[[-36  22 -82  70]
 [-36  -8 -24 -27]
 [-52  23 -60   1]]
->
[-36  -8 -60]

[[-70  12 -41]
 [-27 -30  13]
 [  2  25 -35]
 [ 43  -5 -91]]
->
[-70 -30 -35]

[[ 39 -48]
 [ 56 -10]
 [ 77 -31]
 [-43 -92]]
->
[ 39 -10]

[[-59 -19]
 [-94 -71]]
->
[-59 -71]

[[-71   8   5 -40]
 [-61 -54   5 -46]
 [-42 -49  12 -26]
 [ 16 -58 -25 -12]]
->
[-71 -54  12 -12]

[[ 35 -33  72  13]
 [-50  13  17  18]
 [-31  16 -11   3]]
->
[ 35  13 -11]

[[-25  82]
 [-15 -39]
 [-31 -39]
 [ 83 -57]
 [-23  45]]
->
[-25 -39]

[[-20  42]
 [ -2   7]
 [-44  84]]
->
[-20   7]

[[ -9 -72 -33]
 [ 39  77  82]]
->
[-9 77]
---
[[-12  13  74   4 -11  86  66 -31  -5 -34   6]
 [  2 -44 -66 -22  -2 -38 -75  41  24 -39 -34]
 [-31 -30  32 -37 -74 -37  35 -57  28 -27 -10]
 [-11 -23  29  -7  23 -63  25   4   1 -38 -14]
 [ 64  -2  12  25  38 -60  16 -18  63 -13  -6]
 [ 42 -50  -6  53  64 -19  -6  -6  84  19 -12]]
->
[[ 64  -2  12  25  38 -60  16 -18  63 -13  -6]
 [ 42 -50  -6  53  64 -19  -6  -6  84  19 -12]
 [  2 -44 -66 -22  -2 -38 -75  41  24 -39 -34]
 [-11 -23  29  -7  23 -63  25   4   1 -38 -14]
 [-12  13  74   4 -11  86  66 -31  -5 -34   6]
 [-31 -30  32 -37 -74 -37  35 -57  28 -27 -10]]

[[ 10  19  34  28  62 -12 -24   6  -1 -19  30   7  40 -40]
 [  4 -37 -46 -14 -34  34   9  19  27   9  -7  -6 -15   6]
 [ 45 -23   0  27   4 -69 -54 -33  27  32  32 -18  12   3]
 [  6 -26 -51 -56 -51  19  25   4  -8  26  -5  -1 -63  63]
 [ 20   0  12   7 -36 -59 -13 -50   6  25 -12 -25 -15  32]]
->
[[ 45 -23   0  27   4 -69 -54 -33  27  32  32 -18  12   3]
 [ 20   0  12   7 -36 -59 -13 -50   6  25 -12 -25 -15  32]
 [ 10  19  34  28  62 -12 -24   6  -1 -19  30   7  40 -40]
 [  6 -26 -51 -56 -51  19  25   4  -8  26  -5  -1 -63  63]
 [  4 -37 -46 -14 -34  34   9  19  27   9  -7  -6 -15   6]]

[[ 72  62   0  21 -29 -37  -1  -8 -50]
 [-15 -13  -2  -3   7  20 -14  12  24]
 [ -2  -7   2  15   2  -7   3   2   6]
 [-48 -39  -1  -7  12  26  -9   2  50]
 [ 40  41  -1   3 -33  -6  -3 -14 -45]
 [ 62  54 -12   9 -27 -21  12 -11 -45]
 [ -8  -3 -18  11   0 -24  12 -18   1]
 [  6  -4   5   1  -3   2   1  -3  -5]]
->
[[ 72  62   0  21 -29 -37  -1  -8 -50]
 [ 62  54 -12   9 -27 -21  12 -11 -45]
 [ 40  41  -1   3 -33  -6  -3 -14 -45]
 [  6  -4   5   1  -3   2   1  -3  -5]
 [ -2  -7   2  15   2  -7   3   2   6]
 [ -8  -3 -18  11   0 -24  12 -18   1]
 [-15 -13  -2  -3   7  20 -14  12  24]
 [-48 -39  -1  -7  12  26  -9   2  50]]

[[ 46  20   0  -7]
 [ -6 -23 -21 -11]
 [-25  12 -38 -43]
 [ 45  53  42   8]
 [  7 -86  10 -15]
 [-27  42 -44  10]
 [-21  21  40 -29]
 [ 35   9  -2  43]
 [ 37  -3  39 -14]]
->
[[ 46  20   0  -7]
 [ 45  53  42   8]
 [ 37  -3  39 -14]
 [ 35   9  -2  43]
 [  7 -86  10 -15]
 [ -6 -23 -21 -11]
 [-21  21  40 -29]
 [-25  12 -38 -43]
 [-27  42 -44  10]]

[[-11 -26  30  15 -57  -4   1 -91]
 [ 54 -82 -29  49  12  23  63   9]
 [ 15 -43 -48  29  20  13  15  29]
 [ 17 -50 -32 -23  23  28  -8   3]
 [ -7 -25  19  43 -33 -19  32 -39]]
->
[[ 54 -82 -29  49  12  23  63   9]
 [ 17 -50 -32 -23  23  28  -8   3]
 [ 15 -43 -48  29  20  13  15  29]
 [ -7 -25  19  43 -33 -19  32 -39]
 [-11 -26  30  15 -57  -4   1 -91]]

[[-18  34  70 -38  22 -19  17  -1 -33]
 [ -4  50  50 -41  12  -9   8  -6 -21]
 [-30 -76  32  41  25 -30  18  12 -20]
 [-43 -88  24  34  23 -22  19  25 -24]
 [-14   3  50  -9  19 -21  13  -2 -23]
 [-25 -15  47  -9  20 -18  16   9 -27]]
->
[[ -4  50  50 -41  12  -9   8  -6 -21]
 [-14   3  50  -9  19 -21  13  -2 -23]
 [-18  34  70 -38  22 -19  17  -1 -33]
 [-25 -15  47  -9  20 -18  16   9 -27]
 [-30 -76  32  41  25 -30  18  12 -20]
 [-43 -88  24  34  23 -22  19  25 -24]]
